Here is a tiny trained network, its code and every weight. The questions are about switching its units off for an input and a class, where a switched-off unit gives its printed mean instead of its output.

import numpy as np


def w(rows, s, z=0):
    codes = np.array(rows[::2]) - 128.0
    scale = np.full(codes.shape[1], s)
    scale[-1] = z or s
    return codes * scale


def f(y):
    return y / 2 * (1 + np.tanh(0.7978845608 * (y + 0.044715 * y**3)))


def log_softmax(a):
    a = a - a.max(-1, keepdims=True)
    return a - np.log(np.exp(a).sum(-1, keepdims=True))


def net(x, mask):
    res = np.array(x, float).reshape(1, 5) / 4 @ E
    y = f(res @ A[0][:, :-1].T + A[0][:, -1])
    res = res + np.where(mask, y, B[0][:, -1]) @ B[0][:, :-1]
    return log_softmax(res[-1] @ U[:, :-1].T + U[:, -1])


A, B = {}, {}
E = w([
[173,1,200,92,105,88,130],'x0',
[150,98,105,148,217,72,22],'x1',
[151,154,81,152,80,199,122],'x2',
[178,133,158,220,77,62,99],'x3',
[70,133,173,126,67,170,127],'x4',
],0.0083)
A[0] = w([
[177,42,161,66,177,99,156,129],'neuron 1',
[103,125,111,86,188,147,105,255],'neuron 2',
[69,120,237,84,137,72,173,236],'neuron 3',
[93,219,104,174,12,176,233,187],'neuron 4',
[192,27,183,115,145,46,128,131],'neuron 5',
[145,135,224,186,57,118,103,203],'neuron 6',
[185,183,2,190,230,76,55,136],'neuron 7',
[116,164,88,98,92,213,231,165],'neuron 8',
[111,158,107,121,143,168,61,221],'neuron 9',
],0.0076,0.0041)
B[0] = w([
[134,116,208,201,120,91,167,199],'neuron 1',
[62,98,133,140,152,140,159,193],'neuron 2',
[59,117,162,157,187,128,133,201],'neuron 3',
[170,162,184,133,92,168,188,254],'neuron 4',
[185,168,179,209,78,106,125,232],'neuron 5',
[165,90,163,168,108,91,82,201],'neuron 6',
[107,142,25,137,195,90,30,237],'neuron 7',
[132,254,92,50,122,186,185,219],'neuron 8',
[103,77,131,155,155,133,146,177],'neuron 9',
],0.0099,0.0088)
U = w([
[2,98,46,99,224,126,103,208],'0',
[144,91,215,181,105,114,168,164],'1',
[143,150,121,34,74,189,203,125],'2',
[157,53,116,154,100,113,64,134],'3',
[191,157,80,141,144,111,78,63],'4',
[123,85,80,38,83,88,120,2],'5',
],0.0094,0.0047)

Each question gives the input, the list of numbers given to net, and the class t.
The units are the neurons (one row each of A and B). Each row of codes is followed by its name. A weight is (code - 128) times the scale printed after its matrix; where a second scale follows, it is the last column's (A, B and U).
mask holds one flag per neuron, in row order. A switched-off neuron (its flag False) gives its mean, the last column of its row in B, instead of its output. The means were averaged over made-up inputs and are rounded, as every weight is.
A unit's drop is (log p(t) with every unit on - log p(t) with that unit switched off) / (log p(t) with every unit on - log p(t) with every unit switched off).
The circuit of an input: a set's keep is (log p(t) with only the set's units on - log p(t) with every unit switched off) / (log p(t) with every unit on - log p(t) with every unit switched off). Starting from all 9 units, units are removed one at a time, each time the one whose removal leaves the highest keep (on an exact tie, the one counted first), for as long as the keep stays at least 0.8.
units of the circuit, in order: the units of the circuit, biggest drop first
most important unit: the unit with the biggest drop
k most important neurons: the k neurons with the biggest drops, biggest first
drop of u: that unit's drop, to one decimal
input [-5,-5,4,2,-8], class 2: most important unit : neuron 4
input [4,3,7,2,8], class 3: units of the circuit, in order : (neuron 1; neuron 8)
input [6,5,3,-8,3], class 1: 3 most important neurons : (neuron 7; neuron 1; neuron 8)
input [-6,2,7,4,-6], class 0: units of the circuit, in order : (neuron 7; neuron 5)
input [-7,-5,5,4,-5], class 2: 2 most important neurons : (neuron 4; neuron 8)
input [4,3,7,8,6], class 3: 2 most important neurons : (neuron 1; neuron 4)
input [-3,4,6,8,7], class 3: units of the circuit, in order : (neuron 8; neuron 6; neuron 5)
input [2,3,6,3,1], class 3: units of the circuit, in order : (neuron 8; neuron 4)
input [-2,5,-3,6,4], class 3: 2 most important neurons : (neuron 8; neuron 6)
input [-3,7,-1,6,-3], class 0: 2 most important neurons : (neuron 7; neuron 4)
input [1,8,7,2,-7], class 0: 2 most important neurons : (neuron 7; neuron 4)
input [-5,4,-2,2,7], class 0: drop of neuron 1 : 0.1
input [-4,-1,0,1,-5], class 0: drop of neuron 5 : 0.3
input [3,3,4,5,0], class 3: drop of neuron 8 : 0.3
input [0,-3,2,2,7], class 2: most important neuron : (neuron 8)
